Below are the code and all the weights of a small trained network. Each question names an input and a class and asks about switching units off, where a switched-off unit gives its printed mean instead of its output.

import numpy as np


def w(rows, s, z=0):
    codes = np.array(rows[::2]) - 128.0
    scale = np.full(codes.shape[1], s)
    scale[-1] = z or s
    return codes * scale


def f(y):
    return y / 2 * (1 + np.tanh(0.7978845608 * (y + 0.044715 * y**3)))


def log_softmax(a):
    a = a - a.max(-1, keepdims=True)
    return a - np.log(np.exp(a).sum(-1, keepdims=True))


def net(x, mask):
    res = np.array(x, float).reshape(1, 4) / 4 @ E
    y = f(res @ A[0][:, :-1].T + A[0][:, -1])
    res = res + np.where(mask, y, B[0][:, -1]) @ B[0][:, :-1]
    return log_softmax(res[-1] @ U[:, :-1].T + U[:, -1])


A, B = {}, {}
E = w([
[107,218,184,154,184,159,211,59],'x0',
[27,98,172,94,57,223,161,110],'x1',
[50,115,79,2,134,118,116,185],'x2',
[146,188,12,121,73,154,175,92],'x3',
],0.0082)
A[0] = w([
[105,121,190,70,255,102,92,179,151],'n1',
[248,200,23,159,169,86,159,126,218],'n2',
[78,130,61,57,43,179,194,152,241],'n3',
[82,57,85,68,23,144,89,209,227],'n4',
[225,134,108,172,186,50,103,129,208],'n5',
[114,184,237,181,142,201,213,32,252],'n6',
[107,39,201,134,155,106,25,190,220],'n7',
],0.0067,0.0032)
B[0] = w([
[21,128,147,41,200,72,217,184,193],'n1',
[119,208,64,138,170,48,41,121,225],'n2',
[1,152,109,147,40,202,65,54,228],'n3',
[128,66,109,82,53,162,69,99,233],'n4',
[127,138,82,169,192,32,97,199,212],'n5',
[134,225,217,191,124,208,244,52,255],'n6',
[185,18,183,75,151,136,159,189,217],'n7',
],0.0077,0.0092)
U = w([
[228,50,160,121,89,133,99,141,71],'0',
[137,220,28,132,178,46,53,131,251],'1',
[165,145,168,237,156,89,173,131,8],'2',
[84,108,54,78,39,173,79,77,26],'3',
[117,254,196,159,129,183,243,65,228],'4',
[89,90,168,44,178,90,188,173,109],'5',
],0.0081,0.0016)

Each question gives the input, the list of numbers given to net, and the class t.
The units are the neurons (one row each of A and B). Each row of codes is followed by its name. A weight is (code - 128) times the scale printed after its matrix; where a second scale follows, it is the last column's (A, B and U).
mask holds one flag per neuron, in row order. A switched-off neuron (its flag False) gives its mean, the last column of its row in B, instead of its output. The means were averaged over made-up inputs and are rounded, as every weight is.
A unit's drop is (log p(t) with every unit on - log p(t) with that unit switched off) / (log p(t) with every unit on - log p(t) with every unit switched off).
The circuit of an input: a set's keep is (log p(t) with only the set's units on - log p(t) with every unit switched off) / (log p(t) with every unit on - log p(t) with every unit switched off). Starting from all 7 units, units are removed one at a time, each time the one whose removal leaves the highest keep (on an exact tie, the one counted first), for as long as the keep stays at least 0.8.
circuit, biggest first: the units of the circuit, biggest drop first
unit that matters most: the unit with the biggest drop
top k neurons: the k neurons with the biggest drops, biggest first
drop of u: that unit's drop, to one decimal
input [4,8,6,2], class 3: unit that matters most : n3
input [3,-7,4,-5], class 5: top 3 neurons : n1; n7; n3
input [-7,6,0,-8], class 0: circuit, biggest first : n4; n7
input [-1,0,-2,3], class 1: top 3 neurons : n6; n7; n4
input [4,3,7,-2], class 3: top 2 neurons : n3; n6
input [8,-7,2,2], class 1: top 2 neurons : n2; n5
input [-2,-2,-5,0], class 1: top 4 neurons : n6; n2; n5; n7
input [4,0,5,3], class 3: top 3 neurons : n6; n3; n1
input [-3,1,-4,-8], class 5: circuit, biggest first : n1; n7
input [0,-3,-3,-8], class 5: top 2 neurons : n1; n7
input [-3,-4,-5,-3], class 1: top 3 neurons : n6; n5; n2
input [-6,-6,3,-3], class 5: circuit, biggest first : n7; n1
input [-6,8,-5,-3], class 0: circuit, biggest first : n7; n1
input [-4,-4,8,1], class 3: unit that matters most : n4
input [3,8,8,-6], class 3: top 2 neurons : n3; n4
input [4,-7,-4,-4], class 1: top 2 neurons : n2; n5
input [5,-5,-1,-7], class 5: drop of n7 : 0.2
input [-7,-6,6,-6], class 5: drop of n1 : 0.8
input [5,-4,2,-7], class 5: drop of n1 : 0.4
input [3,-4,-1,2], class 1: unit that matters most : n2
